Below is a small trained network, with its code and all its weights. Each question gives an input and a class and asks what happens when units are switched off, that is, made to give their printed mean instead of their output.

import numpy as np


def w(rows, s, z=0):
    codes = np.array(rows[::2]) - 128.0
    scale = np.full(codes.shape[1], s)
    scale[-1] = z or s
    return codes * scale


def f(y):
    return y / 2 * (1 + np.tanh(0.7978845608 * (y + 0.044715 * y**3)))


def log_softmax(a):
    a = a - a.max(-1, keepdims=True)
    return a - np.log(np.exp(a).sum(-1, keepdims=True))


def net(x, mask):
    res = np.array(x, float).reshape(1, 3) / 4 @ E
    y = f(res @ A[0][:, :-1].T + A[0][:, -1])
    res = res + np.where(mask, y, B[0][:, -1]) @ B[0][:, :-1]
    return log_softmax(res[-1] @ U[:, :-1].T + U[:, -1])


A, B = {}, {}
E = w([
[67,96,44,81,109,64,106,62,101,192,205],'x0',
[139,106,72,103,187,169,82,142,110,233,8],'x1',
[79,228,133,122,195,49,96,92,164,190,159],'x2',
],0.015)
A[0] = w([
[101,141,163,173,122,72,152,49,59,31,214,200],'neuron 0',
[63,161,68,72,156,89,7,104,145,211,129,190],'neuron 1',
[161,156,77,49,163,186,87,120,152,187,70,144],'neuron 2',
[172,198,166,164,172,150,123,209,214,136,90,197],'neuron 3',
[175,165,210,144,165,175,187,199,152,61,56,254],'neuron 4',
[151,51,139,144,99,170,163,130,180,95,92,142],'neuron 5',
[172,77,69,83,185,135,123,159,185,134,109,56],'neuron 6',
[181,90,175,129,78,204,177,144,140,39,117,192],'neuron 7',
[130,142,179,228,82,77,147,85,106,119,220,134],'neuron 8',
[128,184,130,179,189,110,110,134,147,170,64,161],'neuron 9',
[116,156,140,184,96,69,159,106,136,104,217,108],'neuron 10',
[53,173,75,61,166,80,89,63,84,186,164,203],'neuron 11',
],0.012,0.0052)
B[0] = w([
[88,187,116,57,30,101,134,171,159,74,187,237],'neuron 0',
[46,79,100,163,207,82,161,60,30,167,118,244],'neuron 1',
[48,54,205,147,168,146,141,84,102,176,107,208],'neuron 2',
[78,93,232,191,186,106,121,112,90,155,153,206],'neuron 3',
[171,160,207,151,83,160,94,121,64,160,93,251],'neuron 4',
[171,193,38,84,115,196,212,198,135,98,74,193],'neuron 5',
[121,119,96,61,172,127,177,174,177,162,130,163],'neuron 6',
[202,135,69,42,58,200,107,156,99,110,116,238],'neuron 7',
[116,174,127,90,98,78,123,111,229,73,249,215],'neuron 8',
[92,163,169,123,151,164,16,178,128,162,87,183],'neuron 9',
[120,205,88,89,29,138,149,186,222,48,185,212],'neuron 10',
[59,117,122,187,123,49,149,60,53,159,139,249],'neuron 11',
],0.012,0.027)
U = w([
[218,61,87,68,100,226,162,205,113,138,41,251],'0',
[53,27,78,76,243,112,136,111,135,199,61,131],'1',
[156,198,146,151,66,83,93,206,175,40,197,125],'2',
[115,177,224,190,193,124,15,196,156,148,70,175],'3',
[241,46,79,69,182,25,63,79,191,130,161,1],'4',
[205,46,121,92,199,188,14,36,252,184,37,1],'5',
[61,194,56,155,101,32,128,75,131,142,196,246],'6',
],0.011,0.007)

Each question gives the input, the list of numbers given to net, and the class t.
The units are the neurons (one row each of A and B). Each row of codes is followed by its name. A weight is (code - 128) times the scale printed after its matrix; where a second scale follows, it is the last column's (A, B and U).
mask holds one flag per neuron, in row order. A switched-off neuron (its flag False) gives its mean, the last column of its row in B, instead of its output. The means were averaged over made-up inputs and are rounded, as every weight is.
A unit's drop is (log p(t) with every unit on - log p(t) with that unit switched off) / (log p(t) with every unit on - log p(t) with every unit switched off).
The circuit of an input: a set's keep is (log p(t) with only the set's units on - log p(t) with every unit switched off) / (log p(t) with every unit on - log p(t) with every unit switched off). Starting from all 12 units, units are removed one at a time, each time the one whose removal leaves the highest keep (on an exact tie, the one counted first), for as long as the keep stays at least 0.8.
circuit, biggest first: the units of the circuit, biggest drop first
top k neurons: the k neurons with the biggest drops, biggest first
drop of u: that unit's drop, to one decimal
input [-3,-4,-5], class 0: circuit, biggest first -> [neuron 7]
input [5,-4,-1], class 2: top 4 neurons -> [neuron 1; neuron 10; neuron 0; neuron 2]
input [-1,-1,1], class 2: top 2 neurons -> [neuron 1; neuron 11]
input [-8,4,-3], class 0: top 2 neurons -> [neuron 7; neuron 5]
input [-1,-1,0], class 2: top 2 neurons -> [neuron 1; neuron 11]
input [-4,-2,3], class 2: top 3 neurons -> [neuron 2; neuron 1; neuron 11]
input [-2,-4,-5], class 0: top 2 neurons -> [neuron 7; neuron 5]
input [-5,-2,0], class 0: drop of neuron 7 -> 0.3
input [-6,3,-3], class 0: drop of neuron 7 -> 0.1
input [4,1,2], class 1: drop of neuron 1 -> 0.3
